Below are the code and all the weights of a small trained network. Each question names an input and a class and asks about switching units off, where a switched-off unit gives its printed mean instead of its output.

import numpy as np


def w(rows, s, z=0):
    codes = np.array(rows[::2]) - 128.0
    scale = np.full(codes.shape[1], s)
    scale[-1] = z or s
    return codes * scale


def norm(h):
    return h / np.sqrt((h * h).mean(-1, keepdims=True) + 1e-5)


def f(y):
    return y / 2 * (1 + np.tanh(0.7978845608 * (y + 0.044715 * y**3)))


def log_softmax(a):
    a = a - a.max(-1, keepdims=True)
    return a - np.log(np.exp(a).sum(-1, keepdims=True))


def net(x, mask):
    res = np.array(x, float).reshape(1, 8) / 4 @ E
    u = 0
    for l in range(2):
        y = f(norm(res) @ A[l][:, :-1].T + A[l][:, -1])
        res = res + np.where(mask[u : u + 5], y, B[l][:, -1]) @ B[l][:, :-1]
        u += 5
    return log_softmax(norm(res)[-1] @ U[:, :-1].T + U[:, -1])


A, B = {}, {}
E = w([
[106,254,176,241,123,102],'x0',
[89,110,62,174,225,199],'x1',
[127,223,158,168,212,78],'x2',
[135,140,230,140,183,247],'x3',
[141,234,79,105,165,160],'x4',
[202,94,166,217,89,129],'x5',
[60,143,162,225,207,53],'x6',
[141,119,149,198,186,172],'x7',
],0.0032)
A[0] = w([
[133,254,111,105,106,48,67],'L0N1',
[119,69,135,96,135,168,92],'L0N2',
[138,120,128,53,44,149,64],'L0N3',
[143,187,197,89,145,113,99],'L0N4',
[128,62,52,169,50,104,3],'L0N5',
],0.0073,0.0048)
B[0] = w([
[113,74,48,204,21,133,252],'L0N1',
[139,133,95,133,102,91,146],'L0N2',
[91,113,117,161,195,125,190],'L0N3',
[185,78,95,174,132,122,184],'L0N4',
[254,117,178,114,161,149,142],'L0N5',
],0.0084,0.0028)
A[1] = w([
[108,123,255,180,113,111,31],'L1N1',
[174,139,160,150,146,179,252],'L1N2',
[158,38,134,159,123,146,68],'L1N3',
[115,139,149,118,53,48,176],'L1N4',
[110,78,138,107,114,142,158],'L1N5',
],0.0083,0.0021)
B[1] = w([
[121,1,154,120,157,159,225],'L1N1',
[129,194,134,81,79,88,253],'L1N2',
[174,177,165,151,135,57,220],'L1N3',
[119,85,127,105,135,239,240],'L1N4',
[179,146,94,95,156,103,175],'L1N5',
],0.0083,0.0028)
U = w([
[73,168,109,176,154,78,3],'0',
[106,250,137,103,127,196,120],'1',
[238,112,169,102,73,85,181],'2',
[151,150,156,116,161,88,11],'3',
[96,156,127,207,180,91,150],'4',
[106,44,222,141,171,147,110],'5',
[109,84,66,40,151,135,221],'6',
[102,97,59,173,21,137,141],'7',
],0.015,0.0059)

Each question gives the input, the list of numbers given to net, and the class t.
The units are the neurons (one row each of A and B). Each row of codes is followed by its name. A weight is (code - 128) times the scale printed after its matrix; where a second scale follows, it is the last column's (A, B and U).
mask holds one flag per neuron, layer by layer. A switched-off neuron (its flag False) gives its mean, the last column of its row in B, instead of its output. The means were averaged over made-up inputs and are rounded, as every weight is.
A unit's drop is (log p(t) with every unit on - log p(t) with that unit switched off) / (log p(t) with every unit on - log p(t) with every unit switched off).
The circuit of an input: a set's keep is (log p(t) with only the set's units on - log p(t) with every unit switched off) / (log p(t) with every unit on - log p(t) with every unit switched off). Starting from all 10 units, units are removed one at a time, each time the one whose removal leaves the highest keep (on an exact tie, the one counted first), for as long as the keep stays at least 0.8.
circuit, biggest first: the units of the circuit, biggest drop first
top k neurons: the k neurons with the biggest drops, biggest first
k most important neurons of layer l: the k neurons of layer l with the biggest drops, biggest first
drop of u: that unit's drop, to one decimal
input [8,-6,-3,6,1,-5,5,-2], class 7: top 2 neurons : L0N1, L0N4
input [1,-7,-6,1,-6,5,-2,0], class 5: circuit, biggest first : L1N1, L0N1
input [6,-8,8,7,-6,-3,-2,7], class 5: circuit, biggest first : L1N1
input [-1,1,1,-1,-2,7,8,2], class 5: top 2 neurons : L1N1, L0N1
input [1,6,-1,-3,-8,-5,-3,8], class 4: 4 most important neurons of layer 1 : L1N3, L1N2, L1N1, L1N4
input [-4,6,0,0,-1,1,1,7], class 4: top 2 neurons : L0N5, L1N1
input [3,8,-7,-2,2,-1,-6,7], class 1: 2 most important neurons of layer 0 : L0N1, L0N4
input [-3,5,-6,-2,-6,2,-2,-6], class 2: circuit, biggest first : L0N5, L1N3
input [3,8,6,-1,1,-4,-1,8], class 1: top 2 neurons : L0N1, L1N1
input [-2,-2,-2,-3,-3,2,6,2], class 5: 2 most important neurons of layer 1 : L1N1, L1N4
input [-5,1,-6,6,-3,0,6,-5], class 2: top 2 neurons : L1N3, L1N5
input [8,3,-5,-6,2,2,-8,6], class 2: top 2 neurons : L0N5, L1N4
input [-6,6,-1,4,-3,4,-8,1], class 2: top 2 neurons : L1N3, L1N4
input [-7,3,3,-7,2,7,1,-3], class 2: top neuron : L0N5
input [-3,7,3,7,0,0,-5,-7], class 1: top 3 neurons : L1N1, L0N1, L1N2
input [8,1,-8,-5,-8,6,7,-3], class 5: top 2 neurons : L1N1, L0N1
input [7,-6,0,-5,0,6,5,-4], class 7: top 2 neurons : L0N1, L1N4
input [-2,2,-5,7,-8,2,-7,2], class 2: drop of L1N3 : 0.2
input [-5,-7,-2,4,1,1,-5,-5], class 6: drop of L1N3 : 0.0
input [7,6,5,-2,-7,2,7,-3], class 5: drop of L1N3 : 0.1
input [-3,2,-3,0,-4,-2,-1,4], class 2: drop of L1N3 : 0.3
input [8,-8,4,-4,-6,7,-7,1], class 7: most important neuron of layer 0 : L0N1
